(in the rows, 128 means zero)
Each row of numbers stands for one element and depends on some of the facts below. Use the named rows to name the rest.

Some facts about the elements:
ζ: is of sort; π: is directly followed by; Σ: refers to
q116: ζ 49
q119: ζ 743; π q40
q120: ζ 192; π q992
q121: ζ 743; π q66
q125: ζ 743
q134: ζ 743; Σ q401, q814, q771, q377
q152: ζ 743; π q344
q156: ζ 743; π q29
q158: ζ 743; π q686
q163: ζ 743
q171: ζ 743
q185: ζ 49; π q338; Σ q465, q324
q193: ζ 49; π q121
q203: ζ 192; π q377
q204: ζ 49; π q518
q208: ζ 743
q214: ζ 49; π q330
q218: ζ 192; Σ q4, q646, q161
q226: ζ 743; π q185
q23: ζ 192; π q308
q234: ζ 49; π q249; Σ q646, q116
q244: Σ q379, q639, q683
q247: ζ 49; π q171
q249: ζ 743
q261: ζ 192; π q36
q263: ζ 192
q272: ζ 743; π q583
q29: ζ 743; π q561
q305: ζ 49; π q591; Σ q203, q669, q982, q504, q53
q308: ζ 49; π q707
q324: ζ 743; π q214
q33: ζ 743; Σ q504, q120, q64, q158, q308, q161
q330: ζ 49; π q427; Σ q137, q119, q44
q331: ζ 192; π q33; Σ q308, q639
q338: ζ 192; π q76
q344: ζ 192; π q193; Σ q116
q36: ζ 192; π q59; Σ q40
q361: ζ 49
q377: ζ 49; π q119
q379: ζ 192; π q814
q384: ζ 743; π q86
q388: ζ 49; π q641; Σ q663, q585
q393: Σ q261, q379, q295, q377
q394: Σ q814, q168
q4: ζ 192; π q305
q40: ζ 49; π q532
q401: ζ 49
q412: ζ 743; π q71
q420: ζ 743; Σ q641, q272, q156, q727, q324, q40, q76
q427: ζ 192
q430: ζ 743; π q476
q447: ζ 743; π q907
q45: ζ 743; Σ q121
q465: ζ 49; π q982
q476: ζ 743; Σ q261, q64
q485: ζ 743; π q771; Σ q427, q40
q501: ζ 743; π q158
q502: ζ 192
q504: ζ 743
q518: ζ 192; π q607
q53: ζ 743
q532: ζ 743; π q447
q535: ζ 743; π q975; Σ q214
q554: ζ 49; π q966
q561: ζ 743; π q430; Σ q646, q158
q57: ζ 743; Σ q66
q572: ζ 192; π q331
q579: ζ 743; π q756; Σ q59, q430, q643
q583: ζ 49; π q643
q589: ζ 192; π q23; Σ q501
q59: ζ 192; π q813
q591: ζ 49; π q388
q594: Σ q138, q163, q686
q600: ζ 192; π q554; Σ q900, q71, q572, q447, q204
q603: Σ q965, q907, q813, q724
q607: ζ 49; Σ q663, q982, q639, q813, q76
q611: ζ 743
q638: Σ q203, q518, q982, q247
q639: ζ 743; π q672
q641: ζ 743; π q972
q643: ζ 743; π q727
q646: ζ 192
q649: ζ 192; π q134
q651: ζ 192; Σ q504, q583
q66: ζ 49; π q203
q665: Σ q86, q158
q669: ζ 743; π q7
q672: ζ 192; π q226; Σ q20, q29, q447
q683: ζ 49
q686: ζ 49; π q324
q692: ζ 49; π q485; Σ q59, q532, q308, q121, q430
q7: ζ 192; Σ q120, q591
q707: ζ 743; π q579
q709: ζ 743; Σ q809
q71: ζ 743
q727: ζ 743; π q120
q753: ζ 49; π q272; Σ q504, q361
q756: ζ 743; π q669
q76: ζ 49
q771: ζ 49
q813: ζ 192
q814: ζ 49; π q646
q828: Σ q639
q86: ζ 49
q866: ζ 49; Σ q669, q66
q868: ζ 49; π q572; Σ q646, q384, q338
q89: ζ 743; π q234; Σ q965, q427
q900: ζ 743; π q89
q907: ζ 192
q954: ζ 743; π q45; Σ q261, q29, q900, q583, q40, q501
q966: ζ 192; Σ q669, q163, q214, q427, q430, q161, q377
q967: ζ 743; π q501
q972: ζ 743; π q649; Σ q707, q771
q975: ζ 192; Σ q119
q982: ζ 49
q992: ζ 192; π q156; Σ q86, q965, q156, q129, q813

Some elements and their rows:
[148 167 104 128 137 131 107 144 117 151 129 130 155 115 124  96 120 118
 132 155 116 144 132 149 151 119 116  76 131 145 121]: q4
[171 114 114 137 125 120  85 100 135 129 122 135 162 105  94 103 146 146
 126 151 128 130 127 119 135 138 134 159 134 147 129]: q649
[151 156 106 126 136 132 103 135 120 146 127 134 155 110 119  93 125 123
 128 151 120 137 132 146 150 119 116  91 132 146 124]: q23
[123 100 111 132 149 132 145 139 144 117 155 121 142 142 140 149  80  96
 127 127 137 119 151  94 130 158 109 146 131 112  95]: q244
[121 131 131 126 149 141 128 125 124 122 125 129 125 129 116 149 149 130
 141 102 126 123 110 138 130 108 160 122 120 118 150]: q53
[152 161 111 111 135 134 119 156 135 151 124 129 160 105 121  91 120 120
 148 156 122 126 137 159 151 113 108  80 135 151 120]: q261
[141  88 135 130 131 130 117  98 142 105 121 125 131 114 104 153 176 160
 145 104 138 108 104 110 116 131 172 195 130 128 164]: q29
[138  96 133 130 138 132 119  90 127 115 119 128 129 122 108 144 173 156
 139 102 134 119 105 106 123 128 169 179 131 119 161]: q156
[113 131 144 113 107 107 129 169 134 143 117 140  92 149 118 112 132 136
 115 149 130 132 128 143 123 131 114 121 110 148 137]: q583
[135  93 142 119  94 108 111 130 148 124 114 137 107 134 117 117 142 161
 106 134 125 127 133 121  98 147 121 171 106 155 148]: q377
[122 113 151 142 124 141 136  99 110 117 123 115 141 111 150 155 125 137
 136  99 122 112 113 131 108 113 133 143 139  88 117]: q579
[154  62 146 141 125 122  94  79 130 102 106 121 138 103 101 153 170 178
 132  87 115 111  93  97 102 138 170 217 119 114 149]: q430
[149 157 104 122 139 129 103 133 122 147 128 135 158 113 114  96 125 119
 130 152 121 140 133 145 149 120 119  92 129 145 125]: q518
[137 130 105 122 149 121 133 148 156 128 135 116 115 131 114 135 110 112
 131 110 118 140 146  96 138 149 135 131 104 141 107]: q168
[114 129 140 115 107 116 129 161 129 143 119 141  96 147 128 114 128 146
 106 145 127 139 134 139 117 132 117 117 109 149 140]: q591
[166 108 111 137 126 106  70  83 123 123 102 131 159 112 105  90 162 160
 124 137 134 128 120 105 141 143 130 169 132 135 122]: q427
[125 128 130 127 146 145 131 128 124 122 127 123 124 129 124 145 148 136
 144 104 124 125 116 135 129 108 162 120 128 119 150]: q125
[123 129 132 128 146 147 133 125 122 123 127 123 126 129 124 146 149 135
 146 100 128 127 112 136 131 110 159 117 123 118 149]: q208
[112 153 123 120 154 152 153 148 118 140 128 125 122 131 139 139 140 118
 145 105 118 133 110 150 137  96 145  81 124 118 148]: q152
[152  73 142 138 127 128 109  80 141  97 117 127 135 106  90 154 185 167
 144 103 135 107 101  94 107 136 177 221 133 129 171]: q447
[121 137 126 125 148 148 141 132 118 133 121 126 125 127 126 141 147 128
 143 104 123 129 112 140 130 105 154 108 127 120 150]: q226

Which element is each row?
No name comes twice in this set of rows, the named rows included.
[ 95 109 152 126 104 137 145 134 113 139 139 151 115 165 152 118 102 120
  99 157 154 127 145 137 115 137  92 127 137 120 134] | q607
[ 96 154 144 135  84 119 151 160 109 131 139 124 104 152 173 129 102 121
 101 159 126 142 142 150 119 133  98  99 143 130 125] | q868
[ 86 143 156 124 100 108 142 135 114 135 133 150 100 152 140 124 100  96
 100 158 136 116 135 156 117 125  89 121 120 126 123] | q305
[ 96 140 131 127 138 133 159 115 107 114 113 109 131 142 172 134 139 119
 152 109 148 107 118 143 140 107 119 102 157  87 117] | q485
[ 97 150 141 122 133 140 173 140 126 121 127 108 137 125 166 140 128 111
 163 125 146  99 117 159 140 102 120  96 158  95 124] | q954
[145  58 169 149 105 125 122  55 139  81 126 122 143  95 107 165 164 157
 144 117 143  87 104  95  96 143 159 246 155 101 145] | q476
[104 139 140 149  75 111 143 148 114 115 139 123 111 148 170 138 112 129
  95 165 126 139 141 141 110 147 103 126 147 138 134] | q234
[ 90 148 166 124  98 114 152 153 109 145 134 143  94 146 142 122  95 105
 116 164 136 120 131 164 122 121  88 107 126 118 111] | q753
[115 123 146 117 105 110 115 155 131 136 122 144  97 150 107 118 127 143
 109 144 133 135 129 140 121 137 120 130 106 150 137] | q361
[137 157 128 129 115 146 134 106 127 136 145 131 166 101 144  96 100 104
 133 161 129 123 151 145 142 117  93 102 155 128 106] | q975
[137 160 115 142 111 132 126 113 113 127 143 122 169 106 155 109 104 108
 124 167 124 130 143 148 143 129  96 102 161 131 114] | q344
[117 131 118 136 139 114 143 117 140 117 147 121 123 138 130 147  89  86
 125 127 135 124 149 100 137 152 110 146 127 115  86] | q638
[104 127 161 125  93 122 139 159 111 149 119 130 109 142 169 119  85 133
 101 134 117 133 139 157 105 122  77  93 121 112  99] | q692

The same elements again, as new rows of numbers:
Named rows:
[114 156 166 105 140 139 107 110 138  99  70  76 153 115  84 114 104 144
 153 156 110 154 154 137 170 134 103 115 156 159 118 113]: q361
[147  78 127 132 138 160 130  83 113 146 133 113 113 125  86 111 101 159
 143 137 105 174 177 136 134 132 156 102 106 137 162 100]: q611
[107 172 191 107 122 128 129 121  87 140  55  94 124  76  83 152  75 155
 147 126  88 139 113 132 165 132 105  89 153 155  99 124]: q465
[196  52  92 180 145 144  80  63 159 116 199  87 107 156 159  71 108 110
 132 167  91 134 141 154 142  98 109 101 105 123 143 116]: q134
[162 140 135 149 149 117  76  97 176  78 121  59 131 134 146  84 102  99
 155 191  94 103 100 156 178 111  55 107 146 138 103 125]: q330
[112 101 124 111 135 148 141  88 141 104  91 106 116 103 115 138 125 132
 161 138 112 181 126 144 154 110 142 113 148 121 149  96]: q137
[195  64  86 206 144 140 116  67 157 130 171  91 101 138 119  63 130 115
 141 141 129 170 163 131 157 117 112 107 129 112 157 117]: q119
[109  96 125 106 134 149 139  94 138 104  84  99 120 113 115 145 120 136
 155 131 116 179 127 150 147 113 145 113 145 128 149  93]: q299
[108 100 137 104 131 155 133  89 147 106  89  98 130 110 116 141 129 142
 146 132 109 181 138 149 155 109 150 118 151 129 149  97]: q64
[143 104  90 151 152  95 149  99 188  70 154 105 133 178 194 126 143 123
 192 129 127  70 105 179 152 114 149 131 123 124 119 140]: q992
[ 99 142 153 110 117 109 187 109 105 135 108 139 112 132 152 167 107 147
 177  78 132 130 119 151 171 110 174 123 143 157 137 129]: q518
[108 175 193 104 123 130 129 118  90 142  57  99 120  78  82 150  72 153
 150 132  89 142 118 129 167 130 105  90 155 160  98 125]: q204
[100 138 197  99 107 122 185 109 103 144 109 151  97 119 149 169 105 153
 182  79 117 131 105 148 184  93 183 114 152 152 144 128]: q261
[164  67 118 165 141 153 119  88 117 152 148 101 101 127 106 107 108 147
 130 109 115 163 166 130 127 121 136  98 115 136 145 114]: q727
[136 151 157 112 142 126  89 107 140 102  99  84 126 116 128 130  75 125
 148 170  76 101 107 157 159 127  76  99 132 153  83 127]: q388
[156  78 128 156 132 150 127  87 107 160 143 111 104 116 103 120  96 152
 130 116 103 166 163 129 129 124 146  96 118 139 142 119]: q249
[159  69 131 112 142 160 110  72 131 135 167 122 102 134 118 123  76 148
 145 179  69 140 153 163 133 117 154  93  79 138 143  99]: q709
[104 100 128 108 131 149 138  94 136 109  84  86 135 125 123 148 125 150
 131 138 107 179 132 147 140 111 146 118 142 136 149  96]: q161
[140  94 156 131 119 154 145  88  73 185 128 136  91  86  90 156  70 167
 130 110  85 168 157 132 128 125 172  83 112 149 133 115]: q152
[143  78 121 129 139 157 128  80 112 147 135 113 112 121  85 115  93 155
 141 136 105 181 188 141 133 129 159 106 103 147 156 101]: q53
[106 175 184 101 124 126 126 118  90 137  55  98 124  73  82 156  72 149
 148 130  92 145 120 134 165 134 106  94 153 164  94 124]: q247

Name these rows:
No name comes twice in this set of rows, the named rows included.
[107 123 145  99 110 102 150 109 100 114 141 117 137 164 202 165 100 143
 177 120  97  93  88 181 153  86 172 111 117 162 131 128] | q966
[129 163 168 126 123 124 119 111 102 127  73  82 127  92  96 120  92 131
 151 143  97 145 109 130 175 124  91  96 163 145 108 128] | q771
[116 124 129 144 129 112 177 108 143 120 117 105 118 167 166 132 135 139
 172  91 152 129 117 149 170 102 149 137 148 145 152 128] | q338
[112 129 179  95 124 116 168 102 123 122 134 147 101 134 184 174  87 135
 182 112  97  91  90 175 170  87 173 113 122 158 129 129] | q672
[ 90 145 173 103 114 112 201 113  95 155  95 137 113 132 147 184 100 162
 174  82 119 125 110 152 165 105 184 121 136 156 141 128] | q4
[160  81  51 213 157 101 129 101 221  52 160  50 151 228 192  47 203  99
 175  97 197 121 135 146 172 107 101 162 165 117 156 131] | q907
[122 100 123  95 146 151 127  84 172  88 106 101 130 116 144 170 105 144
 142 179  71 129 117 178 133 109 151 114 113 126 132 107] | q665
[183  59 113 160 140 149  93  71 142 128 187 103 100 138 149 103  91 125
 132 164  83 129 140 160 137 104 125  97  94 132 138 117] | q972
[126  93 131  87 136 148 118  78 150  90 118 108 118 117 150 147  98 125
 160 180  79 148  97 176 151  94 135 104 120 127 133  91] | q394
[147  86 152 110 121 149 120  86  75 172 156 137  96  98 125 166  47 162
 133 149  50 129 130 163 122 112 172  76  82 156 122 118] | q535
[130  79 152 107 122 159 116  85  99 194 117 167  65 125  84 173  53 162
 142  73  75 184 142 112 118 169 139 106  88 138 117 135] | q639
[112 161 198  75  98 123  85 108  92 135  83  89 156 112 133 171  63 156
 134 160  27 113  86 151 147 125 113  86 130 154  90 141] | q692
[150  93 144 159 137 155 147  86 122 179 130 107 111 106 100 148  90 177
 106 119  86 152 175 136 124 127 163 105 112 140 143 128] | q158
[188  45  92 203 156 156  94  77 171 115 174  70 105 159 128  53 149 126
 126 118 142 163 175 125 140 111 105 114 131 124 155 111] | q29
[199  41  77 208 180 151  91  69 215 116 186  41 117 197 170  81 124 131
  97 175 109 114 160 156 118 108  96 128  93 128 156 116] | q561

Now the same elements, written a new way:
Known rows:
[136 123 116 171 115 152 139 127 133 148 127 128 112 123 139 179 138 119
 119 127 123 122 132 124 126 138 119 135 125 134 126 119 133 183 108 123
 126 120 125 126 126]: q244
[126 136 117 112 147 126 121 126 116 135 123 132 190 123 142 117 126 140
 117 119 123 123 120 122 126 179 134 120 135 135 127 120 112 116 108 124
 125 125 123 154 126]: q203
[123 128 118 112 158 144 122 128 171 123 123 134 112 122 114 144 125 119
 160 125 124 142 131 121 125 243 128 133 125 122 138 117 133 118 108 125
 124 157 116 133 124]: q66
[121 125 116 128 116 121 135 127 161 120 122 137 114 122 117 141 132 126
 155 124 127 121 121 122 126 138 123 131 125 121 127 123 116 162 199 123
 134 136 147 124 126]: q57
[123 124 120 115 130 129 139 128 175 121 121 131 111 125 115 141 126 120
 170 120 121 130 127 122 125 231 131 143 126 123 130 117 128 156 108 124
 124 152 115 124 126]: q866
[123 129 117 116 122 120 134 127 117 144 145 130 151 138 134 115 126 147
 118 121 122 124 121 122 132 157 146 119 125 125 126 121 114 153 112 125
 126 130 115 131 128]: q218
[123 125 115 113 131 122 132 129 152 120 123 137 112 128 115 124 126 121
 120 120 120 123 133 125 128 194 142 154 125 122 132 124 133 115 110 127
 126 148 116 125 125]: q116
[122 126 150 116 114 121 124 129 118 119 127 125 114 120 119 125 131 126
 137 144 140 129 134 122 125  89 125 124 126 132 127 117 125 117 162 128
 129 121 123 124 125]: q71
[122 128 118 112 143 120 122 129 111 130 139 123 170 137 134 116 127 149
 132 118 121 122 130 124 134 144 137 120 125 152 129 117 118 124 110 125
 125 120 116 131 137]: q23
[122 125 118 181 148 142 125 129 110 131 123 126 110 123 141 126 127 120
 117 129 126 122 126 125 125 151 119 144 125 133 127 123 126 136 109 122
 124 120 121 127 125]: q724
[122 124 117 124 118 133 136 128 132 119 129 123 131 137 121 128 126 120
 168 121 157 145 125 125 134 106 143 129 126 122 129 118 131 154 111 138
 126 121 115 124 140]: q753
[121 124 145 156 119 119 123 128 132 122 123 138 116 123 134 126 126 129
 136 129 163 122 121 122 127  92 133 120 131 121 129 122 114 133 118 122
 137 119 128 123 125]: q504
[123 125 133 129 117 120 140 128 141 118 122 128 112 121 124 131 128 124
 129 119 128 121 122 129 126  90 124 129 125 121 126 128 124 139 167 126
 132 125 147 124 124]: q709
[123 127 115 111 132 125 128 127 128 119 124 124 112 133 116 126 126 120
 141 119 124 147 141 124 130 132 133 135 125 121 130 115 148 112 109 139
 127 131 117 124 126]: q554
[123 126 116 109 142 120 122 127 109 126 136 126 177 137 133 113 126 147
 132 118 123 121 130 124 133 151 138 120 125 151 129 118 117 132 109 123
 125 119 115 136 137]: q518
[122 127 119 113 146 120 125 126 110 127 123 134 139 131 135 114 125 151
 120 119 122 123 122 122 129 168 137 120 128 145 126 120 113 126 106 124
 126 121 120 136 125]: q502
[129 125 119 187 123 148 137 128 114 149 134 125 115 119 139 141 131 121
 114 118 123 122 123 123 126 157 120 145 125 124 127 118 131 150 110 124
 124 119 130 124 125]: q394
[124 124 152 123 118 122 124 130 117 120 130 124 114 121 117 119 134 127
 145 140 141 132 138 123 125  86 126 124 124 133 130 118 127 123 170 130
 129 119 118 125 127]: q152
[124 125 118 113 118 127 139 127 134 127 153 125 111 140 115 118 125 121
 136 119 130 124 139 122 138 120 145 145 126 122 132 119 145 147 108 139
 125 146 120 125 129]: q868
[121 137 115 115 148 121 122 126 110 132 127 125 193 119 143 112 125 138
 118 120 123 122 127 123 127 116 133 118 128 154 127 119 122 132 107 124
 126 121 116 149 126]: q813
[125 123 155 131 116 118 129 128 142 120 120 125 120 123 121 126 130 136
 121 122 127 122 124 132 125  84 119 118 127 123 127 134 129 114 180 127
 130 131 148 124 125]: q579

Name these rows:
No name comes twice in this set of rows, the named rows included.
[121 127 117 111 115 133 136 128 150 136 148 125 109 136 117 118 125 120
 121 119 127 122 131 122 135 139 145 148 125 122 134 133 144 136 108 132
 126 158 117 124 125] | q234
[123 128 154 113 119 120 128 127 147 120 123 126 110 124 117 177 144 130
 117 158 139 126 158 125 125  89 137 118 124 154 130 118 141 167 177 132
 125 119 115 123 126] | q639
[123 133 124 112 138 121 121 130 111 141 159 129 153 132 129 114 126 137
 114 120 124 124 126 122 137 153 150 119 125 134 133 127 114 125 112 124
 125 135 117 135 128] | q646
[139 124 116 167 116 153 141 129 141 146 125 128 112 122 137 181 139 120
 121 131 125 123 135 126 126 125 118 134 125 135 127 122 133 197 108 123
 127 120 124 126 125] | q828
[122 131 118 112 117 120 149 132 112 150 152 133 160 140 137 117 131 158
 128 121 125 123 120 124 148 125 144 119 124 140 127 119 119 136 132 125
 127 120 114 124 151] | q36

Now the same elements, written a new way:
Known rows:
[ 99 169 133 144  80  92 100  53  86 119 122 129 115 139 142 114 166 140
 111 116 120 116 161 129 171  97 133 140 167 138 116]: q330
[109 131 130 150 158 102 154  94 123 150  98 108 160 133 168 100 200 133
 107 132 156 134 124 122 132  97 164 154  88 114  96]: q643
[104 154 129 151 158  91 168  99 126 155  93 104 169 127 157 135 189 129
 117 130 159 135 125 123 127  93 168 154  84 113 111]: q226
[ 87 160 125 147 102  97  98  47  88 139 121 137 134 121 150 132 172 143
 104  98 180 121 139 133 175  94 142 165 145 137 117]: q185
[107 135 142 139 172  92 175  87 128 143  87 117 154 131 168  91 217 131
 112 136 155 133 130 108 136  97 161 147 110 129 102]: q324
[ 91 150 123 151 102  88 159  84 118 150 121 142 143 116 134 136 162 133
  89 148 163 150 141 134 154  91 130 135 133 121  89]: q665
[123 126 140 150 137  72 117 132 130 126 135 105 140 152 162  85 199 123
 124 146 114 171 150 118 115  92 142 155 137 119 121]: q532
[110 156 125 148 147  95 173 104 119 147  94 103 159 128 151 130 185 126
 114 148 134 137 134 122 120  95 174 147 104 120 108]: q709
[104 148 129 162  97 125 170  67 137 137  97 157 116 145 137  92 163 129
 117 155 122 160 152 119 167  94 129 168 173 132  39]: q649
[112 140 128 145 160 110 173 108 116 131 106 112 148 139 161  99 188 132
 114 139 109 117 139 113 117  99 172 132 111 127  90]: q972
[ 96 172 124 150  78  93 111  41  85 149 111 122 144 121 146 160 165 139
 102 106 175 131 142 151 175  94 121 163 134 122 120]: q234
[102 163 124 165  99 139 202  66 125 170  73 155 139 119 121 175 171 120
 101 152 151 170 138 145 168  87 139 174 133 123  58]: q344
[111 159 120 155 141  82 192 110 115 174  64  96 159 117 141 144 187 122
  88 157 153 140 128 124 123  92 187 149 101 122 129]: q152
[ 99 153 138 159  79 102  62  64  79 148 103 118 120 128 143 136 182 145
  91 114 158 133 144 128 181  92 145 162 111 136 125]: q401
[ 94 144 140 155 104  90 131  86 121 156 106 137 139 121 134 120 179 134
  86 149 176 149 144 120 167  89 130 137 115 123  99]: q585
[ 95 150 140 160  93  87  57  35  87 159 100 116 134 124 154 144 193 149
  98 112 193 144 139 141 174  92 111 172 116 123 120]: q308
[109 154 149 158 151  98 186  89 121 161  72  88 160 115 147 159 201 128
 114 159 171 139 124 123 123  84 151 157  82 127 114]: q501
[ 85 153 109 173 110 135 152  82 136 162 107 156 134 129 132 158 134 134
 107 136 151 161 129 142 147  93 151 186 122 119  42]: q966
[ 99 142 144 161  87  99 162  85 125 142 116 123 138 116 134 127 167 130
  99 150 182 140 134 120 163  86 118 143 115 126 100]: q20
[112 156 146 156 149  98 203  88 122 157  74  89 160 112 146 159 198 124
 112 156 170 135 126 124 125  85 158 155  80 126 121]: q71
[ 96 148 121 171 102 127 185  71 134 153 103 148 125 125 132 144 144 123
 111 152 164 164 133 138 151  90 137 188 158 132  48]: q651

Which element is each row?
No name comes twice in this set of rows, the named rows included.
[ 91 160 145 162 109  89  78  43  77 167  84 120 129 115 142 163 200 145
  88 132 195 151 145 137 169  87 129 168 111 138 134] | q982
[ 91 168 145 154 100  87  98  36  77 167  82 123 129 112 143 166 206 141
  92 127 197 148 149 138 177  88 128 165 128 132 131] | q86
[127 124 132 146 131  78 142 138 129 112 171 107 141 142 154 106 188 111
 132 134 114 173 149 124  98  88 147 168 144 128 134] | q476
[132 129 153 148 130  75 151 131 139 110 145  95 139 142 157  94 206 109
 133 135 136 167 145 110 118  85 138 168 139 129 132] | q447
[ 85 153 116 172 112 127 157  73 140 168 105 158 136 126 138 148 143 130
 111 136 165 167 131 140 151  91 142 187 129 119  47] | q331
[ 92 148 144 145 115  87  73  33  86 137 106 135 111 130 158  94 200 149
  98 119 175 131 151 120 172  96 123 158 159 146 117] | q76
[109 140 133 153 158  81 156  97 118 157  88 104 153 129 159 122 199 133
 107 154 155 146 133 124 118  94 158 157 111 119 112] | q53
[ 95 155 116 177  85 121 209  80 128 175  73 138 128 113 116 157 143 118
  96 160 174 158 125 131 157  86 164 188 149 135  70] | q589
[ 91 158 143 162  86  89  80  40  93 148 104 107 131 118 155 143 173 145
 108 114 203 134 133 135 173  89 116 180 116 133 121] | q583
[131 113 144 152 137  71 105 141 129 123 145 105 138 151 161  85 211 120
 118 139 118 178 151 118 115  89 141 160 135 121 131] | q430
[105 151 138 144 160  59 150  96 138 132 100 109 145 145 163  71 205 131
 128 155 133 148 156 105 115  94 141 147 147 127 113] | q156
[ 95 167 117 161  84  79 111  57  71 171  94 112 125 108 137 170 159 138
  74 134 180 134 134 144 158  93 151 167 150 135 138] | q753

